Here is a tiny trained network, its code and every weight. The questions are about switching its units off for an input and a class, where a switched-off unit gives its printed mean instead of its output.

import numpy as np


def w(rows, s, z=0):
    codes = np.array(rows[::2]) - 128.0
    scale = np.full(codes.shape[1], s)
    scale[-1] = z or s
    return codes * scale


def f(y):
    return np.maximum(y, 0)


def log_softmax(a):
    a = a - a.max(-1, keepdims=True)
    return a - np.log(np.exp(a).sum(-1, keepdims=True))


def net(x, mask):
    res = np.array(x, float).reshape(1, 6) / 4 @ E
    y = f(res @ A[0][:, :-1].T + A[0][:, -1])
    res = res + np.where(mask, y, B[0][:, -1]) @ B[0][:, :-1]
    return log_softmax(res[-1] @ U[:, :-1].T + U[:, -1])


A, B = {}, {}
E = w([
[126,148,154,121,180,254,170,91,107,137,162],'x0',
[179,151,69,124,103,152,181,50,96,67,152],'x1',
[130,144,129,205,117,117,135,173,91,111,145],'x2',
[114,217,102,81,107,133,175,153,76,136,65],'x3',
[123,132,126,137,128,128,128,126,126,126,126],'x4',
[50,141,72,124,78,152,115,114,121,160,172],'x5',
],0.013)
A[0] = w([
[102,106,117,19,126,116,90,27,224,130,68,135],'n1',
[126,149,144,146,3,78,33,126,129,74,146,87],'n2',
[114,96,168,140,220,228,210,166,50,144,227,52],'n3',
[220,96,165,150,129,88,127,62,232,171,204,107],'n4',
[182,112,69,140,54,117,161,29,99,44,124,93],'n5',
[163,43,94,158,129,139,64,92,212,131,197,53],'n6',
[149,159,119,112,169,101,139,102,103,128,172,254],'n7',
[193,125,74,99,117,141,140,73,103,34,185,102],'n8',
[123,122,154,125,172,218,199,62,113,195,220,111],'n9',
[194,75,50,112,100,117,78,149,125,94,83,115],'n10',
[92,92,161,231,131,131,124,105,167,90,214,99],'n11',
[10,127,67,144,46,135,149,80,159,208,201,111],'n12',
],0.0068,0.0083)
B[0] = w([
[177,79,131,214,63,168,106,197,106,167,123,228],'n1',
[161,37,61,146,118,186,123,142,163,91,100,198],'n2',
[127,92,79,143,174,155,120,91,145,96,42,237],'n3',
[142,212,114,128,107,67,109,98,136,165,120,219],'n4',
[1,156,132,133,197,130,75,173,149,129,123,241],'n5',
[146,214,109,97,106,142,141,131,152,186,61,211],'n6',
[158,166,183,176,61,123,135,136,49,163,195,251],'n7',
[106,125,166,99,210,116,129,191,158,154,172,229],'n8',
[130,88,91,167,106,154,131,153,115,117,76,255],'n9',
[154,67,75,161,117,144,120,74,145,77,114,183],'n10',
[94,173,118,62,74,160,188,147,76,165,144,217],'n11',
[175,136,192,155,172,34,186,67,176,107,166,240],'n12',
],0.0093,0.0088)
U = w([
[131,130,141,178,70,151,92,129,76,143,157,201],'0',
[122,87,39,131,122,156,117,89,153,96,61,28],'1',
[130,157,158,142,85,145,112,119,117,118,148,255],'2',
[118,246,83,47,76,112,157,108,119,149,70,32],'3',
[31,119,165,95,195,119,60,147,168,162,137,66],'4',
[194,132,208,129,168,69,198,52,157,92,140,126],'5',
],0.012,0.0075)

Each question gives the input, the list of numbers given to net, and the class t.
The units are the neurons (one row each of A and B). Each row of codes is followed by its name. A weight is (code - 128) times the scale printed after its matrix; where a second scale follows, it is the last column's (A, B and U).
mask holds one flag per neuron, in row order. A switched-off neuron (its flag False) gives its mean, the last column of its row in B, instead of its output. The means were averaged over made-up inputs and are rounded, as every weight is.
A unit's drop is (log p(t) with every unit on - log p(t) with that unit switched off) / (log p(t) with every unit on - log p(t) with every unit switched off).
The circuit of an input: a set's keep is (log p(t) with only the set's units on - log p(t) with every unit switched off) / (log p(t) with every unit on - log p(t) with every unit switched off). Starting from all 12 units, units are removed one at a time, each time the one whose removal leaves the highest keep (on an exact tie, the one counted first), for as long as the keep stays at least 0.8.
circuit, biggest first: the units of the circuit, biggest drop first
unit that matters most: the unit with the biggest drop
top k neurons: the k neurons with the biggest drops, biggest first
input [3,-5,-4,-7,-3,-2], class 3: circuit, biggest first	(n6, n4, n11)
input [5,0,-3,5,-5,3], class 1: unit that matters most	n9
input [6,-6,4,2,4,5], class 1: circuit, biggest first	(n3, n8)
input [7,-6,-5,-6,3,-4], class 1: circuit, biggest first	(n3, n9)
input [0,8,4,-5,6,-7], class 4: circuit, biggest first	(n5, n8)
input [7,-7,-6,-6,3,2], class 1: circuit, biggest first	(n3, n9)
input [3,-1,-8,5,-7,-8], class 0: circuit, biggest first	(n1, n12)
input [7,-3,-7,-4,-7,-4], class 0: top 2 neurons	(n1, n2)
input [-5,3,1,-3,-2,-1], class 1: top 2 neurons	(n2, n10)
input [1,0,-7,6,-5,2], class 0: circuit, biggest first	(n1, n6)
input [3,-5,3,-4,-8,4], class 2: top 2 neurons	(n5, n8)
input [7,7,-5,-8,3,-5], class 3: top 2 neurons	(n4, n6)
input [1,2,-4,0,-6,-5], class 2: top 3 neurons	(n12, n1, n3)
input [-6,-6,-4,-1,-6,4], class 1: top 2 neurons	(n7, n2)
input [-8,-8,-3,8,1,6], class 1: circuit, biggest first	(n2, n7)
input [-7,1,5,-7,-7,7], class 1: unit that matters most	n2
input [-5,4,-6,-7,6,4], class 3: top 3 neurons	(n6, n4, n11)
input [-2,-5,-4,-4,7,3], class 2: circuit, biggest first	(n5, n8)
input [1,6,2,-3,7,-6], class 2: top 3 neurons	(n12, n7, n5)
input [6,-6,2,-4,8,4], class 2: top 3 neurons	(n5, n11, n2)
input [8,6,1,0,-8,-7], class 1: top 3 neurons	(n3, n9, n12)
input [7,1,-8,5,-7,-7], class 0: circuit, biggest first	(n1, n7)
